Below are the code and all the weights of a small trained network. Each question names an input and a target symbol and asks about switching units off, where a switched-off unit gives its printed mean instead of its output.

import numpy as np


def w(rows, s, z=0):
    codes = np.array(rows[::2]) - 128.0
    scale = np.full(codes.shape[1], s)
    scale[-1] = z or s
    return codes * scale


def norm(h):
    return h / np.sqrt((h * h).mean(-1, keepdims=True) + 1e-5)


def f(y):
    return np.maximum(y, 0)


def softmax(a):
    e = np.exp(a - a.max(-1, keepdims=True))
    return e / e.sum(-1, keepdims=True)


def log_softmax(a):
    a = a - a.max(-1, keepdims=True)
    return a - np.log(np.exp(a).sum(-1, keepdims=True))


def net(x, mask):
    ids = ['αβγζημξτψ'.index(c) for c in x.split()]
    T = len(ids)
    res = E[ids] + P[:T]
    r = norm(res)
    for j in range(2):
        rows = slice(4 * j, 4 * j + 4)
        q, k, v = (r @ M[0][rows].T for M in (Q, K, V))
        z = softmax(np.where(np.tri(T) > 0, q @ k.T / 4**0.5, -1e9)) @ v
        o = O[0][rows]
        res = res + np.where(mask[j], z, o[:, -1]) @ o[:, :-1]
    y = f(norm(res) @ A[0][:, :-1].T + A[0][:, -1])
    res = res + np.where(mask[2:18], y, B[0][:, -1]) @ B[0][:, :-1]
    return log_softmax(norm(res)[-1] @ U[:, :-1].T + U[:, -1])


Q, K, V, O, A, B = {}, {}, {}, {}, {}, {}
E = w([
[98,188,124,167,70,208],'α',
[96,188,122,163,67,210],'β',
[131,100,244,203,116,129],'γ',
[192,44,132,7,177,186],'ζ',
[102,140,108,173,187,134],'η',
[142,142,180,220,108,170],'μ',
[36,126,146,95,209,80],'ξ',
[119,135,124,197,183,142],'τ',
[98,182,125,168,70,202],'ψ',
],0.013)
P = w([
[29,69,143,254,129,205],'0',
[148,171,145,139,148,193],'1',
[159,162,137,137,137,177],'2',
[162,165,136,129,136,173],'3',
[211,115,112,176,129,123],'4',
[218,129,109,159,129,121],'5',
[215,141,109,144,128,123],'6',
[209,148,105,131,131,115],'7',
[211,152,105,121,130,111],'8',
[208,159,103,111,130,108],'9',
[207,162,104,104,130,103],'10',
[205,167,104,97,125,96],'11',
[204,170,105,86,124,96],'12',
[201,171,107,80,122,88],'13',
],0.0083)
Q[0] = w([
[190,37,189,168,46,205],'head 0',
[143,187,2,141,170,90],'head 0',
[112,83,225,148,47,149],'head 0',
[74,122,148,120,184,236],'head 0',
[149,179,226,139,166,159],'head 1',
[87,123,84,206,197,233],'head 1',
[67,151,158,71,186,192],'head 1',
[68,42,174,114,122,171],'head 1',
],0.0087)
K[0] = w([
[85,225,170,99,119,81],'head 0',
[170,74,132,39,117,161],'head 0',
[113,173,126,254,134,42],'head 0',
[39,2,147,110,134,110],'head 0',
[125,22,182,125,131,159],'head 1',
[102,101,102,156,147,172],'head 1',
[66,62,97,119,119,124],'head 1',
[71,124,157,167,136,121],'head 1',
],0.0093)
V[0] = w([
[143,100,119,126,124,194],'head 0',
[171,103,103,96,157,127],'head 0',
[73,84,82,104,141,104],'head 0',
[140,91,185,91,45,155],'head 0',
[139,61,133,47,197,155],'head 1',
[141,48,168,35,185,181],'head 1',
[187,72,104,96,71,255],'head 1',
[157,46,229,165,84,138],'head 1',
],0.0083)
O[0] = w([
[55,153,166,168,95,114,252],'head 0',
[45,97,92,143,107,94,129],'head 0',
[93,83,167,169,173,114,81],'head 0',
[128,137,115,136,140,76,28],'head 0',
[151,136,186,88,33,91,134],'head 1',
[98,143,219,79,2,123,162],'head 1',
[57,121,185,11,129,151,135],'head 1',
[27,72,51,110,98,169,198],'head 1',
],0.0087,0.0024)
A[0] = w([
[101,173,168,124,118,141,177],'neuron 0',
[145,144,170,5,77,74,59],'neuron 1',
[111,126,182,48,109,105,59],'neuron 2',
[135,137,116,112,73,143,155],'neuron 3',
[117,95,129,91,195,91,99],'neuron 4',
[159,114,120,111,112,179,179],'neuron 5',
[128,183,154,152,135,157,33],'neuron 6',
[106,76,105,143,89,139,12],'neuron 7',
[156,111,110,104,212,133,66],'neuron 8',
[127,82,100,104,96,171,142],'neuron 9',
[129,151,114,159,168,188,25],'neuron 10',
[127,54,139,79,199,142,54],'neuron 11',
[100,176,128,174,124,92,126],'neuron 12',
[206,80,106,119,159,144,5],'neuron 13',
[171,133,131,90,109,79,1],'neuron 14',
[157,145,154,187,158,140,27],'neuron 15',
],0.015,0.0051)
B[0] = w([
[201,118,127,126,172,154,240],'neuron 0',
[113,63,55,178,153,127,253],'neuron 1',
[173,139,33,158,126,134,216],'neuron 2',
[91,91,171,141,131,172,202],'neuron 3',
[48,96,119,155,148,159,173],'neuron 4',
[106,131,178,90,167,84,244],'neuron 5',
[151,124,165,88,115,65,179],'neuron 6',
[189,159,108,46,135,118,140],'neuron 7',
[212,116,139,100,80,125,212],'neuron 8',
[145,195,138,98,124,62,203],'neuron 9',
[125,60,101,163,121,153,245],'neuron 10',
[104,180,187,180,86,143,173],'neuron 11',
[102,125,177,92,147,107,227],'neuron 12',
[118,117,184,103,191,163,184],'neuron 13',
[30,198,64,162,8,95,141],'neuron 14',
[88,138,57,106,103,161,214],'neuron 15',
],0.012,0.0061)
U = w([
[103,111,137,190,137,213,158],'α',
[144,1,92,39,208,139,8],'β',
[175,146,67,74,195,99,95],'γ',
[166,214,89,146,109,96,216],'ζ',
[95,140,118,66,96,138,118],'η',
[107,132,120,85,113,141,90],'μ',
[93,85,139,91,30,123,162],'ξ',
[149,109,172,153,85,90,165],'τ',
[131,139,151,137,113,117,146],'ψ',
],0.014,0.011)

Each question gives the input, a string of symbols that net reads in full, and the target symbol t.
The units are the heads (4 rows each of Q, K, V and O) and the neurons (one row each of A and B). Each row of codes is followed by its name. A weight is (code - 128) times the scale printed after its matrix; where a second scale follows, it is the last column's (O, A, B and U).
mask holds one flag per unit, heads first, then neurons. A switched-off unit (its flag False) gives its mean, the last column of its rows in O or B, instead of its output. The means were averaged over made-up inputs and are rounded, as every weight is.
A unit's drop is (log p(t) with every unit on - log p(t) with that unit switched off) / (log p(t) with every unit on - log p(t) with every unit switched off).
The circuit of an input: a set's keep is (log p(t) with only the set's units on - log p(t) with every unit switched off) / (log p(t) with every unit on - log p(t) with every unit switched off). Starting from the 12 units with the biggest drops (on a tie, the unit counted first), units are removed one at a time, each time the one whose removal leaves the highest keep (on an exact tie, the one counted first), for as long as the keep stays at least 0.8.
units of the circuit, in order: the units of the circuit, biggest drop first
most important unit: the unit with the biggest drop
k most important neurons: the k neurons with the biggest drops, biggest first
drop when u is switched off: that unit's drop, to one decimal
input ξ ψ β ξ η η η β ξ ψ γ, target α: units of the circuit, in order -> head 1
input ξ τ α β α, target β: units of the circuit, in order -> head 1; neuron 6; neuron 11
input β ξ ξ γ ξ, target γ: 4 most important neurons -> neuron 10; neuron 3; neuron 15; neuron 1
input ξ γ ζ μ, target τ: 2 most important neurons -> neuron 15; neuron 6
input ξ η ζ μ, target τ: units of the circuit, in order -> head 1; neuron 15
input γ ψ ζ, target η: units of the circuit, in order -> neuron 11; head 1; neuron 9
input ξ η ζ α, target τ: 2 most important neurons -> neuron 6; neuron 15
input β γ η ξ, target α: 3 most important neurons -> neuron 4; neuron 11; neuron 5
input γ γ ζ η, target η: units of the circuit, in order -> head 1; neuron 10
input β ψ ξ ξ α μ ξ α α μ ξ β, target β: units of the circuit, in order -> head 1; neuron 10; neuron 6
input τ ψ ξ η ξ η τ ξ γ, target α: units of the circuit, in order -> head 1; neuron 15
input α η α ψ ζ β ζ α τ γ α τ ψ, target β: 2 most important neurons -> neuron 1; neuron 3
input ξ γ μ μ ξ τ γ τ ξ η γ, target γ: 2 most important neurons -> neuron 9; neuron 7
input ζ β μ, target ξ: units of the circuit, in order -> head 1
input β τ η η γ ξ ζ ξ ξ η η, target τ: units of the circuit, in order -> head 0; head 1
input γ η ξ ξ μ η ξ, target γ: 3 most important neurons -> neuron 11; neuron 12; neuron 9
input μ ζ τ α τ ξ ξ τ ξ η γ ζ γ, target β: 2 most important neurons -> neuron 3; neuron 1
input η α η τ ψ ξ μ ζ ψ ζ ψ α, target β: 3 most important neurons -> neuron 1; neuron 3; neuron 0
input τ γ ξ, target α: 2 most important neurons -> neuron 11; neuron 4
input ζ μ ξ, target ξ: most important unit -> head 1
input ξ ζ ξ ξ ξ ξ ξ τ ψ ξ, target τ: drop when neuron 12 is switched off -> 0.1
input ζ τ β γ τ β β ζ γ γ, target γ: drop when neuron 7 is switched off -> 0.3
